Here is a tiny trained network, its code and every weight. The questions are about switching its units off for an input and a target symbol, where a switched-off unit gives its printed mean instead of its output.

import numpy as np


def w(rows, s, z=0):
    codes = np.array(rows[::2]) - 128.0
    scale = np.full(codes.shape[1], s)
    scale[-1] = z or s
    return codes * scale


def softmax(a):
    e = np.exp(a - a.max(-1, keepdims=True))
    return e / e.sum(-1, keepdims=True)


def log_softmax(a):
    a = a - a.max(-1, keepdims=True)
    return a - np.log(np.exp(a).sum(-1, keepdims=True))


def net(x, mask):
    ids = ['ΓΔΘΛΦβεζημξπψω'.index(c) for c in x.split()]
    T = len(ids)
    res = E[ids] + P[:T]
    u = 0
    for l in range(2):
        r = res
        for j in range(3):
            rows = slice(2 * j, 2 * j + 2)
            q, k, v = (r @ M[l][rows].T for M in (Q, K, V))
            z = softmax(np.where(np.tri(T) > 0, q @ k.T / 2**0.5, -1e9)) @ v
            o = O[l][rows]
            res = res + np.where(mask[u + j], z, o[:, -1]) @ o[:, :-1]
        u += 3
    return log_softmax(res[-1] @ U[:, :-1].T + U[:, -1])


Q, K, V, O = {}, {}, {}, {}
E = w([
[120,101,187,62,161,117,173,60],'Γ',
[131,126,162,96,93,165,148,33],'Δ',
[194,122,85,56,88,152,131,77],'Θ',
[126,100,160,154,88,147,108,182],'Λ',
[133,107,85,137,125,70,140,167],'Φ',
[212,112,104,131,145,198,207,128],'β',
[70,76,117,130,102,153,111,144],'ε',
[79,125,74,120,91,75,132,108],'ζ',
[143,128,3,210,198,202,130,157],'η',
[146,160,101,52,58,191,122,62],'μ',
[98,161,126,123,113,106,83,153],'ξ',
[163,92,153,148,134,86,85,27],'π',
[132,149,127,161,68,86,125,156],'ψ',
[80,192,91,147,158,165,205,171],'ω',
],0.018)
P = w([
[107,122,90,26,111,2,20,214],'0',
[102,92,114,193,72,136,165,98],'1',
[106,110,127,203,80,129,160,101],'2',
[117,111,118,196,85,125,163,98],'3',
[123,109,137,199,86,130,176,102],'4',
[123,116,144,197,88,128,172,111],'5',
[129,121,149,208,99,122,172,109],'6',
[125,123,161,224,94,114,178,98],'7',
[129,119,153,231,97,111,192,100],'8',
[134,107,159,234,97,105,194,97],'9',
[137,117,158,230,99,97,200,99],'10',
[128,122,180,237,97,112,195,103],'11',
],0.0071)
Q[0] = w([
[220,130,55,97,231,89,156,135],'L0H1',
[42,175,110,61,134,10,86,181],'L0H1',
[50,90,125,195,2,28,95,162],'L0H2',
[249,97,134,144,186,105,188,105],'L0H2',
[82,238,28,203,188,168,171,207],'L0H3',
[129,153,225,2,219,154,153,62],'L0H3',
],0.0075)
K[0] = w([
[134,167,118,167,174,120,159,92],'L0H1',
[148,169,45,98,50,76,152,116],'L0H1',
[63,107,157,88,161,6,32,159],'L0H2',
[164,101,193,172,120,151,160,86],'L0H2',
[127,225,107,170,55,171,153,199],'L0H3',
[94,161,199,56,130,123,168,7],'L0H3',
],0.012)
V[0] = w([
[123,103,196,110,225,183,23,135],'L0H1',
[73,155,192,163,159,152,196,113],'L0H1',
[69,140,83,40,174,81,169,201],'L0H2',
[1,50,131,147,81,227,167,118],'L0H2',
[25,125,172,126,218,103,124,15],'L0H3',
[115,253,91,111,59,144,42,87],'L0H3',
],0.0076)
O[0] = w([
[236,205,47,48,141,92,93,176,4],'L0H1',
[145,242,181,163,85,176,142,108,84],'L0H1',
[115,73,84,162,199,37,108,216,184],'L0H2',
[31,179,75,154,122,154,37,110,153],'L0H2',
[139,236,1,74,83,62,152,92,5],'L0H3',
[37,143,174,24,192,147,202,206,68],'L0H3',
],0.0079,0.0035)
Q[1] = w([
[70,65,146,158,56,101,98,155],'L1H1',
[123,133,185,130,43,5,150,123],'L1H1',
[81,122,157,138,171,83,71,158],'L1H2',
[141,254,103,108,244,166,212,140],'L1H2',
[117,77,191,107,60,32,72,138],'L1H3',
[21,67,94,190,29,113,77,149],'L1H3',
],0.0072)
K[1] = w([
[126,103,110,53,209,110,99,170],'L1H1',
[128,135,100,69,128,75,90,119],'L1H1',
[98,96,102,123,109,119,138,161],'L1H2',
[77,183,139,168,142,173,245,136],'L1H2',
[143,113,139,86,127,84,54,154],'L1H3',
[75,121,85,107,114,150,88,201],'L1H3',
],0.011)
V[1] = w([
[161,111,122,77,94,103,2,100],'L1H1',
[51,165,216,24,43,158,134,122],'L1H1',
[137,234,89,168,147,102,128,160],'L1H2',
[165,151,173,138,119,199,37,104],'L1H2',
[105,108,149,212,26,94,168,4],'L1H3',
[205,115,204,169,92,130,131,169],'L1H3',
],0.0089)
O[1] = w([
[24,149,187,87,128,208,130,137,173],'L1H1',
[91,11,100,109,175,185,133,97,60],'L1H1',
[60,134,114,206,198,138,230,129,2],'L1H2',
[49,80,89,168,63,181,115,116,54],'L1H2',
[112,94,178,141,128,2,126,95,29],'L1H3',
[118,78,77,127,64,114,239,182,165],'L1H3',
],0.0091,0.0087)
U = w([
[194,206,70,3,63,158,116,34,206],'Γ',
[60,181,134,138,133,147,38,165,71],'Δ',
[202,48,115,123,123,115,175,158,161],'Θ',
[184,161,104,100,163,191,195,131,144],'Λ',
[96,132,148,139,63,77,49,179,19],'Φ',
[171,129,161,112,190,105,68,130,79],'β',
[145,227,125,120,79,162,140,138,20],'ε',
[165,108,85,137,149,178,84,113,93],'ζ',
[127,159,234,79,103,148,174,82,129],'η',
[178,150,2,190,107,121,37,151,127],'μ',
[162,186,140,76,89,93,163,179,31],'ξ',
[81,58,146,151,147,109,70,168,111],'π',
[62,141,143,177,188,96,183,215,255],'ψ',
[68,129,80,122,54,151,136,223,191],'ω',
],0.006,0.0053)

Each question gives the input, a string of symbols that net reads in full, and the target symbol t.
The units are the heads (2 rows each of Q, K, V and O). Each row of codes is followed by its name. A weight is (code - 128) times the scale printed after its matrix; where a second scale follows, it is the last column's (O and U).
mask holds one flag per head, layer by layer. A switched-off head (its flag False) gives its mean, the last column of its rows in O, instead of its output. The means were averaged over made-up inputs and are rounded, as every weight is.
A unit's drop is (log p(t) with every unit on - log p(t) with that unit switched off) / (log p(t) with every unit on - log p(t) with every unit switched off).
The circuit of an input: a set's keep is (log p(t) with only the set's units on - log p(t) with every unit switched off) / (log p(t) with every unit on - log p(t) with every unit switched off). Starting from all 6 units, units are removed one at a time, each time the one whose removal leaves the highest keep (on an exact tie, the one counted first), for as long as the keep stays at least 0.8.
circuit, biggest first: the units of the circuit, biggest drop first
most important unit: the unit with the biggest drop
which heads matter: for each layer, one digit per head in row order, 1 if its drop is at least 0.15 and else 0, layers parted by /
input ε Λ η ε Λ Λ Λ ζ Λ ω β, target Θ: circuit, biggest first => L1H3; L1H1
input Λ Δ Λ, target ω: circuit, biggest first => L1H3; L0H3; L1H2
input ε ω ζ Γ ψ β Θ Δ Γ β ζ, target Δ: which heads matter => 110 / 101
input ω ω ξ, target μ: most important unit => L1H1
input η Λ μ ζ ω β μ Φ ε Λ ε Λ, target ε: circuit, biggest first => L1H1; L0H1; L1H3
input Γ Λ ζ ω ω ω, target ψ: which heads matter => 000 / 010
input Λ Γ Λ Λ ψ Λ ζ, target ω: circuit, biggest first => L1H3; L0H3; L1H2
input ε ζ ζ Λ Λ Λ ε ζ π, target Γ: which heads matter => 001 / 000
input π ω ψ ζ β ω ψ Λ Λ, target η: which heads matter => 110 / 100
input ω Δ Λ ω ξ, target μ: circuit, biggest first => L1H1; L0H2
input ζ ξ Λ ω π ζ Γ Λ, target β: which heads matter => 111 / 011
input Δ Λ ξ ψ Γ Λ β ω ζ, target π: circuit, biggest first => L1H1; L0H3; L1H3
input Λ ψ ε Λ ψ ε ω ζ ε, target ω: which heads matter => 101 / 001
input π Λ ε Λ Φ ζ Λ Φ Λ, target η: circuit, biggest first => L0H1; L1H1; L0H2
input Θ ξ ξ Γ, target Γ: which heads matter => 001 / 000
input Φ μ β β μ ψ ψ, target ξ: circuit, biggest first => L0H2; L1H1; L1H2
input Θ ω Θ ξ Γ ω Λ ψ, target Γ: circuit, biggest first => L1H2; L0H1; L0H3; L1H3
input Φ β Φ ω Λ Δ Λ, target ξ: most important unit => L0H2
input ζ ξ Λ Φ ε Λ, target β: circuit, biggest first => L1H2; L1H3; L0H1; L0H2
input ξ Λ ψ Λ, target Λ: which heads matter => 111 / 011
input ω π ζ, target μ: which heads matter => 010 / 101
input ψ Λ Γ ζ β ε, target Θ: circuit, biggest first => L0H2; L0H3; L1H1
input Λ Φ Λ Γ ζ ω Δ ζ Φ, target ω: circuit, biggest first => L1H3; L0H1; L0H3; L1H2
input ε Λ μ ζ Λ η π ε ζ ψ π, target η: circuit, biggest first => L1H3; L0H2
input ω Λ Φ ε Λ, target μ: circuit, biggest first => L1H1; L0H2; L1H3
input Δ β Λ ζ Λ ζ Θ β Λ, target π: which heads matter => 001 / 101
input η ζ ζ ξ, target ε: circuit, biggest first => L1H1; L1H3; L0H1
input ε Δ η Φ, target Δ: most important unit => L1H3
input ζ Λ ζ Γ β Γ η Λ Λ Δ ε, target β: most important unit => L1H2
